Below is a small trained network, with its code and all its weights. Each question gives an input and a target symbol and asks what happens when units are switched off, that is, made to give their printed mean instead of their output.

import numpy as np


def w(rows, s, z=0):
    codes = np.array(rows[::2]) - 128.0
    scale = np.full(codes.shape[1], s)
    scale[-1] = z or s
    return codes * scale


def norm(h):
    return h / np.sqrt((h * h).mean(-1, keepdims=True) + 1e-5)


def f(y):
    return np.maximum(y, 0)


def softmax(a):
    e = np.exp(a - a.max(-1, keepdims=True))
    return e / e.sum(-1, keepdims=True)


def log_softmax(a):
    a = a - a.max(-1, keepdims=True)
    return a - np.log(np.exp(a).sum(-1, keepdims=True))


def net(x, mask):
    ids = ['ΓΘΞδεημπτψω'.index(c) for c in x.split()]
    T = len(ids)
    res = E[ids] + P[:T]
    u = 0
    for l in range(3):
        q, k, v = (norm(res) @ M[l].T for M in (Q, K, V))
        z = softmax(np.where(np.tri(T) > 0, q @ k.T / 3**0.5, -1e9)) @ v
        res = res + np.where(mask[u], z, O[l][:, -1]) @ O[l][:, :-1]
        u += 1
        y = f(norm(res) @ A[l][:, :-1].T + A[l][:, -1])
        res = res + np.where(mask[u : u + 16], y, B[l][:, -1]) @ B[l][:, :-1]
        u += 16
    return log_softmax(norm(res)[-1] @ U[:, :-1].T + U[:, -1])


Q, K, V, O, A, B = {}, {}, {}, {}, {}, {}
E = w([
[111,157,151,111],'Γ',
[128,28,3,98],'Θ',
[94,157,105,67],'Ξ',
[198,133,191,109],'δ',
[94,148,179,141],'ε',
[153,133,217,162],'η',
[103,105,107,125],'μ',
[113,133,48,52],'π',
[55,177,111,101],'τ',
[196,64,90,138],'ψ',
[76,177,57,97],'ω',
],0.022)
P = w([
[208,254,110,36],'0',
[137,196,158,195],'1',
[73,76,106,134],'2',
[152,186,180,171],'3',
[80,72,113,123],'4',
[154,184,186,167],'5',
[86,65,123,114],'6',
[156,182,188,163],'7',
[86,65,122,112],'8',
[170,172,209,141],'9',
[80,73,112,121],'10',
],0.0096)
Q[0] = w([
[105,119,171,64],'0.h0',
[187,96,179,2],'0.h0',
[80,36,191,91],'0.h0',
],0.0084)
K[0] = w([
[68,95,130,70],'0.h0',
[212,3,206,15],'0.h0',
[88,40,113,128],'0.h0',
],0.0075)
V[0] = w([
[145,169,118,86],'0.h0',
[132,149,129,111],'0.h0',
[55,3,193,228],'0.h0',
],0.0037)
O[0] = w([
[157,106,176,77,172],'0.h0',
[144,123,152,109,146],'0.h0',
[55,188,3,251,7],'0.h0',
],0.0045,0.0014)
A[0] = w([
[102,109,62,90,3],'0.n0',
[170,73,139,195,66],'0.n1',
[150,246,117,113,98],'0.n2',
[161,86,52,74,86],'0.n3',
[124,145,108,191,48],'0.n4',
[25,146,145,64,145],'0.n5',
[161,223,147,116,206],'0.n6',
[99,67,141,139,76],'0.n7',
[192,68,108,123,129],'0.n8',
[116,188,161,167,41],'0.n9',
[99,69,136,159,122],'0.n10',
[242,225,72,102,137],'0.n11',
[204,175,91,164,81],'0.n12',
[221,85,150,224,70],'0.n13',
[163,188,197,122,158],'0.n14',
[157,94,176,163,135],'0.n15',
],0.011,0.003)
B[0] = w([
[129,53,191,140,179],'0.n0',
[175,100,196,118,195],'0.n1',
[90,96,201,60,199],'0.n2',
[49,192,108,166,227],'0.n3',
[175,131,83,119,136],'0.n4',
[66,90,97,144,253],'0.n5',
[16,208,113,111,226],'0.n6',
[120,165,103,115,158],'0.n7',
[143,112,134,178,226],'0.n8',
[111,206,125,112,171],'0.n9',
[89,145,110,99,172],'0.n10',
[176,27,203,105,220],'0.n11',
[94,110,104,76,161],'0.n12',
[207,2,150,119,241],'0.n13',
[120,208,80,177,242],'0.n14',
[185,100,99,112,208],'0.n15',
],0.018,0.0057)
Q[1] = w([
[190,236,39,218],'1.h0',
[170,167,38,48],'1.h0',
[202,250,213,242],'1.h0',
],0.018)
K[1] = w([
[151,251,72,198],'1.h0',
[151,178,80,58],'1.h0',
[151,184,209,197],'1.h0',
],0.02)
V[1] = w([
[139,138,111,109],'1.h0',
[58,60,233,254],'1.h0',
[156,152,92,81],'1.h0',
],0.0054)
O[1] = w([
[147,123,125,125,109],'1.h0',
[2,170,140,152,253],'1.h0',
[178,109,121,120,83],'1.h0',
],0.0068,0.0029)
A[1] = w([
[109,170,174,171,127],'1.n0',
[193,122,133,84,120],'1.n1',
[116,87,97,101,4],'1.n2',
[148,132,124,246,96],'1.n3',
[112,116,164,137,149],'1.n4',
[152,57,110,143,100],'1.n5',
[115,100,74,120,176],'1.n6',
[97,149,125,152,97],'1.n7',
[76,144,126,184,178],'1.n8',
[111,91,90,137,37],'1.n9',
[137,181,64,96,130],'1.n10',
[149,161,183,110,151],'1.n11',
[149,130,5,127,189],'1.n12',
[144,152,90,136,93],'1.n13',
[101,41,119,109,186],'1.n14',
[140,208,194,104,130],'1.n15',
],0.015,0.0031)
B[1] = w([
[207,106,104,112,167],'1.n0',
[80,167,170,196,189],'1.n1',
[159,190,133,128,147],'1.n2',
[210,128,219,174,169],'1.n3',
[130,94,105,156,173],'1.n4',
[54,225,140,103,205],'1.n5',
[160,80,166,168,185],'1.n6',
[192,149,172,137,173],'1.n7',
[135,146,183,206,222],'1.n8',
[173,171,133,132,162],'1.n9',
[16,113,147,126,156],'1.n10',
[251,135,123,194,173],'1.n11',
[20,82,146,53,169],'1.n12',
[136,91,92,121,137],'1.n13',
[189,228,147,141,255],'1.n14',
[153,123,20,58,191],'1.n15',
],0.016,0.0078)
Q[2] = w([
[146,100,109,255],'2.h0',
[165,80,38,94],'2.h0',
[127,208,65,136],'2.h0',
],0.027)
K[2] = w([
[250,150,102,73],'2.h0',
[145,52,43,215],'2.h0',
[146,253,78,151],'2.h0',
],0.023)
V[2] = w([
[162,78,241,30],'2.h0',
[184,245,189,103],'2.h0',
[147,137,59,24],'2.h0',
],0.012)
O[2] = w([
[127,29,233,104,207],'2.h0',
[82,11,54,115,253],'2.h0',
[148,90,110,2,171],'2.h0',
],0.0098,0.011)
A[2] = w([
[92,45,97,90,140],'2.n0',
[218,86,115,169,176],'2.n1',
[133,147,127,221,102],'2.n2',
[118,193,129,218,2],'2.n3',
[132,215,81,248,140],'2.n4',
[193,142,41,141,161],'2.n5',
[153,135,209,113,116],'2.n6',
[227,142,144,128,111],'2.n7',
[23,57,167,84,139],'2.n8',
[155,36,62,56,133],'2.n9',
[83,78,148,167,96],'2.n10',
[100,111,107,217,150],'2.n11',
[64,119,177,190,144],'2.n12',
[193,90,180,202,103],'2.n13',
[101,106,182,242,84],'2.n14',
[108,152,84,171,127],'2.n15',
],0.013,0.0084)
B[2] = w([
[42,138,138,102,177],'2.n0',
[10,137,96,98,216],'2.n1',
[152,203,132,155,152],'2.n2',
[249,141,73,204,136],'2.n3',
[215,69,173,99,169],'2.n4',
[80,110,216,163,159],'2.n5',
[104,198,118,135,188],'2.n6',
[191,139,84,30,183],'2.n7',
[223,140,104,175,246],'2.n8',
[137,145,132,249,158],'2.n9',
[172,143,149,96,183],'2.n10',
[88,142,104,203,177],'2.n11',
[121,73,58,75,224],'2.n12',
[164,71,101,224,222],'2.n13',
[61,201,208,49,210],'2.n14',
[137,151,162,160,147],'2.n15',
],0.022,0.011)
U = w([
[243,66,78,148,161],'Γ',
[211,186,140,196,208],'Θ',
[206,114,142,42,252],'Ξ',
[64,46,114,66,137],'δ',
[64,180,37,168,43],'ε',
[177,133,16,103,205],'η',
[125,45,46,226,38],'μ',
[179,17,214,144,70],'π',
[126,216,148,91,200],'τ',
[49,132,204,206,25],'ψ',
[136,143,247,76,106],'ω',
],0.013,0.0028)

Each question gives the input, a string of symbols that net reads in full, and the target symbol t.
The units are the heads (3 rows each of Q, K, V and O) and the neurons (one row each of A and B). Each row of codes is followed by its name. A weight is (code - 128) times the scale printed after its matrix; where a second scale follows, it is the last column's (O, A, B and U).
mask holds one flag per unit, layer by layer, with each layer's heads first. A switched-off unit (its flag False) gives its mean, the last column of its rows in O or B, instead of its output. The means were averaged over made-up inputs and are rounded, as every weight is.
A unit's drop is (log p(t) with every unit on - log p(t) with that unit switched off) / (log p(t) with every unit on - log p(t) with every unit switched off).
most important unit: the unit with the biggest drop
top k neurons: the k neurons with the biggest drops, biggest first
k most important neurons of layer l: the k neurons of layer l with the biggest drops, biggest first
input τ μ ε ε δ, target τ: 2 most important neurons of layer 1 : 1.n5, 1.n1
input Γ δ ψ η ω ψ ψ ω τ μ, target δ: most important unit : 1.n10
input π Γ π Θ δ Ξ ω μ Θ, target π: 4 most important neurons of layer 0 : 0.n13, 0.n3, 0.n11, 0.n0
input ψ ε η Γ η μ ω, target ψ: top 2 neurons : 1.n5, 1.n8
input Θ ω ψ δ μ δ ψ Θ Θ π δ, target Θ: top 3 neurons : 1.n11, 0.n14, 0.n3
input Ξ ψ ψ η δ ψ π, target Ξ: 2 most important neurons of layer 1 : 1.n14, 1.n8
input η ε ω τ ε, target η: top 2 neurons : 0.n14, 1.n15
input τ π ω, target τ: 3 most important neurons of layer 1 : 1.n14, 1.n8, 1.n3
input π ψ π, target π: 2 most important neurons of layer 0 : 0.n11, 0.n0
input τ Θ Ξ π ε ε η, target τ: top 3 neurons : 0.n6, 0.n13, 0.n3
input ψ Ξ δ δ, target μ: top 2 neurons : 0.n14, 2.n1
input ω ε ε μ ε, target ω: 2 most important neurons of layer 0 : 0.n11, 0.n5
input δ μ δ η ψ η τ π ψ η Θ, target δ: top 2 neurons : 0.n3, 0.n11
input ψ τ ψ Γ δ ψ Ξ, target ψ: 2 most important neurons of layer 2 : 2.n14, 2.n11
input ψ ψ ω, target ψ: most important unit : 2.n14
input η δ δ η, target Γ: top 3 neurons : 0.n14, 2.n7, 1.n11
input τ δ ε ψ ψ ψ η Γ η Γ, target τ: top 3 neurons : 0.n6, 1.n15, 0.n2
input Θ ψ η τ, target ε: top 2 neurons : 0.n6, 0.n5
input ε ψ δ π ψ μ Θ, target ε: 3 most important neurons of layer 1 : 1.n12, 1.n11, 1.n0
input ψ η η Ξ ψ δ ψ ψ δ ψ ψ, target ψ: most important unit : 1.n11
input η ψ τ π Ξ η μ, target η: 2 most important neurons of layer 0 : 0.n0, 0.n6
input η δ ω, target η: 3 most important neurons of layer 1 : 1.n15, 1.n14, 1.n8
input π μ π π ψ ψ δ δ η δ τ, target π: top 2 neurons : 0.n11, 1.n5
input τ ψ ψ η η Θ Γ δ μ π, target ω: 2 most important neurons of layer 0 : 0.n11, 0.n3
input τ ω μ δ ε η η, target τ: top 2 neurons : 0.n13, 0.n6
input μ ψ π ψ Ξ η δ δ ε, target μ: top 4 neurons : 0.n11, 2.n8, 1.n1, 0.n13
input η μ ε π ω ψ ε ε δ Ξ, target η: 4 most important neurons of layer 2 : 2.n8, 2.n14, 2.n13, 2.n1
input δ δ η ε η ε ψ, target δ: top 2 neurons : 0.n8, 2.n8
input Θ Γ τ ψ τ μ ψ Γ ψ δ η, target Θ: most important unit : 1.n11
input δ ψ δ Ξ δ μ μ, target δ: 2 most important neurons of layer 1 : 1.n11, 1.n8
